Below is a small trained network, with its code and all its weights. Each question gives an input and a class and asks what happens when units are switched off, that is, made to give their printed mean instead of their output.

import numpy as np


def w(rows, s, z=0):
    codes = np.array(rows[::2]) - 128.0
    scale = np.full(codes.shape[1], s)
    scale[-1] = z or s
    return codes * scale


def norm(h):
    return h / np.sqrt((h * h).mean(-1, keepdims=True) + 1e-5)


def f(y):
    return y / 2 * (1 + np.tanh(0.7978845608 * (y + 0.044715 * y**3)))


def log_softmax(a):
    a = a - a.max(-1, keepdims=True)
    return a - np.log(np.exp(a).sum(-1, keepdims=True))


def net(x, mask):
    res = np.array(x, float).reshape(1, 2) / 4 @ E
    u = 0
    for l in range(2):
        y = f(norm(res) @ A[l][:, :-1].T + A[l][:, -1])
        res = res + np.where(mask[u : u + 11], y, B[l][:, -1]) @ B[l][:, :-1]
        u += 11
    return log_softmax(norm(res)[-1] @ U[:, :-1].T + U[:, -1])


A, B = {}, {}
E = w([
[221,104,139,79,154,146],'x0',
[167,148,112,108,2,179],'x1',
],0.0055)
A[0] = w([
[79,113,90,207,135,170,255],'L0N0',
[136,163,106,136,65,52,50],'L0N1',
[140,145,92,161,110,144,110],'L0N2',
[111,165,138,111,91,183,129],'L0N3',
[99,163,77,153,51,154,121],'L0N4',
[73,91,128,129,186,134,74],'L0N5',
[136,132,106,102,113,142,26],'L0N6',
[141,118,140,98,116,196,182],'L0N7',
[2,109,128,239,135,46,93],'L0N8',
[131,128,168,138,140,80,155],'L0N9',
[110,195,111,146,50,91,115],'L0N10',
],0.0091,0.00098)
B[0] = w([
[119,106,253,143,160,166,169],'L0N0',
[60,137,160,112,154,125,147],'L0N1',
[58,127,168,193,231,155,137],'L0N2',
[80,160,122,143,176,89,159],'L0N3',
[68,199,174,252,108,3,193],'L0N4',
[86,172,135,139,88,57,175],'L0N5',
[145,131,87,204,228,155,132],'L0N6',
[185,70,139,184,184,156,155],'L0N7',
[129,156,133,240,92,231,255],'L0N8',
[85,155,124,158,34,113,143],'L0N9',
[45,198,209,198,110,82,181],'L0N10',
],0.0055,0.0092)
A[1] = w([
[96,190,164,113,146,64,212],'L1N0',
[117,96,138,130,154,140,58],'L1N1',
[95,114,176,106,135,123,47],'L1N2',
[136,70,99,171,161,135,4],'L1N3',
[171,73,133,162,146,103,89],'L1N4',
[73,91,202,88,43,61,57],'L1N5',
[76,36,111,79,179,97,108],'L1N6',
[173,169,130,216,2,187,207],'L1N7',
[183,48,129,31,112,176,65],'L1N8',
[5,140,151,189,160,157,104],'L1N9',
[24,183,155,199,135,166,15],'L1N10',
],0.0071,0.0012)
B[1] = w([
[87,94,136,40,141,163,172],'L1N0',
[206,132,110,108,54,114,124],'L1N1',
[168,115,52,134,80,94,126],'L1N2',
[169,126,91,88,75,214,128],'L1N3',
[100,114,98,112,104,174,139],'L1N4',
[224,8,113,91,242,135,139],'L1N5',
[34,121,134,112,18,109,126],'L1N6',
[35,153,169,89,130,36,225],'L1N7',
[129,155,151,235,165,203,156],'L1N8',
[186,253,250,196,126,156,238],'L1N9',
[106,157,172,159,59,51,254],'L1N10',
],0.0053,0.0093)
U = w([
[221,98,130,183,180,220,194],'0',
[130,114,55,116,42,105,17],'1',
[124,147,33,122,105,94,5],'2',
[123,109,62,112,38,115,2],'3',
[59,209,233,215,94,56,188],'4',
[90,40,112,5,183,60,166],'5',
[139,129,29,126,63,84,8],'6',
[128,147,40,105,74,106,12],'7',
],0.015,0.0084)

Each question gives the input, the list of numbers given to net, and the class t.
The units are the neurons (one row each of A and B). Each row of codes is followed by its name. A weight is (code - 128) times the scale printed after its matrix; where a second scale follows, it is the last column's (A, B and U).
mask holds one flag per neuron, layer by layer. A switched-off neuron (its flag False) gives its mean, the last column of its row in B, instead of its output. The means were averaged over made-up inputs and are rounded, as every weight is.
A unit's drop is (log p(t) with every unit on - log p(t) with that unit switched off) / (log p(t) with every unit on - log p(t) with every unit switched off).
most important unit: the unit with the biggest drop
top k neurons: the k neurons with the biggest drops, biggest first
k most important neurons of layer l: the k neurons of layer l with the biggest drops, biggest first
drop of u: that unit's drop, to one decimal
input [8,-5], class 0: 4 most important neurons of layer 0 : [L0N4, L0N10, L0N3, L0N1]
input [2,2], class 0: top 2 neurons : [L0N8, L0N10]
input [5,-2], class 0: most important unit : L0N4
input [4,4], class 0: top 4 neurons : [L0N7, L0N10, L0N8, L0N5]
input [6,-4], class 0: 4 most important neurons of layer 1 : [L1N7, L1N10, L1N8, L1N9]
input [6,-7], class 5: top 2 neurons : [L0N8, L1N9]
input [8,8], class 0: 4 most important neurons of layer 0 : [L0N10, L0N7, L0N5, L0N4]
input [5,-4], class 5: top 2 neurons : [L1N9, L0N8]
input [2,-4], class 5: 3 most important neurons of layer 0 : [L0N8, L0N4, L0N10]
input [7,-5], class 5: top 3 neurons : [L0N8, L1N9, L1N10]
input [4,-8], class 5: 3 most important neurons of layer 1 : [L1N9, L1N10, L1N0]
input [2,0], class 0: drop of L0N2 : 0.0
input [5,-7], class 5: drop of L0N8 : 1.2
input [5,-6], class 5: drop of L0N8 : 1.2
input [8,-8], class 5: drop of L0N8 : 0.7
